Below is a small trained network, with its code and all its weights. Each question gives an input and a class and asks what happens when units are switched off, that is, made to give their printed mean instead of their output.

import numpy as np


def w(rows, s, z=0):
    codes = np.array(rows[::2]) - 128.0
    scale = np.full(codes.shape[1], s)
    scale[-1] = z or s
    return codes * scale


def f(y):
    return np.maximum(y, 0)


def log_softmax(a):
    a = a - a.max(-1, keepdims=True)
    return a - np.log(np.exp(a).sum(-1, keepdims=True))


def net(x, mask):
    res = np.array(x, float).reshape(1, 5) / 4 @ E
    y = f(res @ A[0][:, :-1].T + A[0][:, -1])
    res = res + np.where(mask, y, B[0][:, -1]) @ B[0][:, :-1]
    return log_softmax(res[-1] @ U[:, :-1].T + U[:, -1])


A, B = {}, {}
E = w([
[81,2,47],'x0',
[130,128,127],'x1',
[129,129,127],'x2',
[239,70,205],'x3',
[237,185,9],'x4',
],0.0075)
A[0] = w([
[119,142,207,105],'N0',
[154,187,169,121],'N1',
[144,88,177,125],'N2',
[119,226,182,71],'N3',
[72,146,180,51],'N4',
[111,122,164,40],'N5',
[184,117,189,91],'N6',
[165,59,32,138],'N7',
[172,122,39,141],'N8',
[168,125,153,102],'N9',
[130,89,118,102],'N10',
[164,139,103,46],'N11',
[152,161,81,32],'N12',
[170,103,154,44],'N13',
[40,141,174,78],'N14',
[105,96,170,44],'N15',
[99,99,185,39],'N16',
[29,153,123,84],'N17',
[178,123,90,35],'N18',
[105,101,85,118],'N19',
[93,189,31,113],'N20',
[159,80,129,122],'N21',
[141,164,88,109],'N22',
[206,84,125,123],'N23',
[140,98,160,125],'N24',
[64,68,80,235],'N25',
[167,125,139,135],'N26',
[77,174,121,215],'N27',
[155,171,37,64],'N28',
[86,130,163,40],'N29',
[171,141,133,120],'N30',
[203,121,68,122],'N31',
[61,160,136,162],'N32',
[137,9,92,2],'N33',
[98,174,124,127],'N34',
[101,163,93,49],'N35',
[100,98,74,85],'N36',
[108,91,128,155],'N37',
[198,193,93,38],'N38',
],0.014,0.0061)
B[0] = w([
[124,108,83,179],'N0',
[53,234,96,183],'N1',
[158,156,61,168],'N2',
[18,207,107,189],'N3',
[102,105,128,169],'N4',
[58,105,133,140],'N5',
[116,73,2,176],'N6',
[131,219,122,237],'N7',
[110,51,201,227],'N8',
[128,93,39,156],'N9',
[62,233,135,150],'N10',
[32,60,134,150],'N11',
[7,22,145,162],'N12',
[49,80,48,147],'N13',
[102,49,136,194],'N14',
[84,20,148,153],'N15',
[38,80,148,162],'N16',
[160,62,63,195],'N17',
[24,18,151,162],'N18',
[82,235,140,176],'N19',
[169,104,64,222],'N20',
[127,161,56,162],'N21',
[105,100,203,172],'N22',
[120,139,58,189],'N23',
[160,150,43,155],'N24',
[164,187,143,252],'N25',
[165,143,49,160],'N26',
[202,100,102,204],'N27',
[88,52,168,209],'N28',
[39,84,145,151],'N29',
[101,115,152,162],'N30',
[70,97,191,215],'N31',
[206,119,91,191],'N32',
[36,172,79,187],'N33',
[185,120,28,163],'N34',
[123,78,38,152],'N35',
[74,164,143,178],'N36',
[169,218,155,170],'N37',
[83,100,141,194],'N38',
],0.005,0.011)
U = w([
[93,80,158,86],'0',
[133,127,121,202],'1',
[148,107,65,49],'2',
[89,180,132,67],'3',
[136,126,131,205],'4',
[187,130,159,151],'5',
[205,132,251,7],'6',
],0.026,0.02)

Each question gives the input, the list of numbers given to net, and the class t.
The units are the neurons (one row each of A and B). Each row of codes is followed by its name. A weight is (code - 128) times the scale printed after its matrix; where a second scale follows, it is the last column's (A, B and U).
mask holds one flag per neuron, in row order. A switched-off neuron (its flag False) gives its mean, the last column of its row in B, instead of its output. The means were averaged over made-up inputs and are rounded, as every weight is.
A unit's drop is (log p(t) with every unit on - log p(t) with that unit switched off) / (log p(t) with every unit on - log p(t) with every unit switched off).
The circuit of an input: a set's keep is (log p(t) with only the set's units on - log p(t) with every unit switched off) / (log p(t) with every unit on - log p(t) with every unit switched off). Starting from the 12 units with the biggest drops (on a tie, the unit counted first), units are removed one at a time, each time the one whose removal leaves the highest keep (on an exact tie, the one counted first), for as long as the keep stays at least 0.8.
units of the circuit, in order: the units of the circuit, biggest drop first
unit that matters most: the unit with the biggest drop
top k neurons: the k neurons with the biggest drops, biggest first
drop of u: that unit's drop, to one decimal
input [8,8,8,4,8], class 0: unit that matters most => N8
input [5,6,0,-4,4], class 1: top 3 neurons => [N20 N3 N1]
input [-7,2,-4,-7,3], class 2: units of the circuit, in order => [N20 N34]
input [4,0,-4,-3,6], class 0: units of the circuit, in order => [N8 N28 N31]
input [6,-6,2,-7,7], class 0: units of the circuit, in order => [N8 N28]
input [-6,8,8,-5,-4], class 1: units of the circuit, in order => [N27 N32]
input [-7,3,-3,-7,4], class 2: units of the circuit, in order => [N20 N34]
input [7,-6,-4,-6,1], class 3: top 4 neurons => [N19 N36 N7 N25]
input [-6,-2,-2,3,-5], class 3: top 3 neurons => [N3 N1 N8]
input [-7,-1,7,3,2], class 3: top 2 neurons => [N1 N3]
input [-5,1,3,-7,5], class 2: top 4 neurons => [N20 N34 N35 N27]
input [8,-3,-3,-7,3], class 3: top 3 neurons => [N19 N7 N36]
input [-7,-1,-4,3,6], class 3: top 2 neurons => [N1 N3]
input [7,-4,3,-5,1], class 3: unit that matters most => N19
input [1,-5,-6,-3,-5], class 4: drop of N32 => 0.2
input [3,6,4,7,-6], class 2: drop of N31 => 0.1
input [8,8,7,-6,-5], class 1: drop of N32 => 0.3
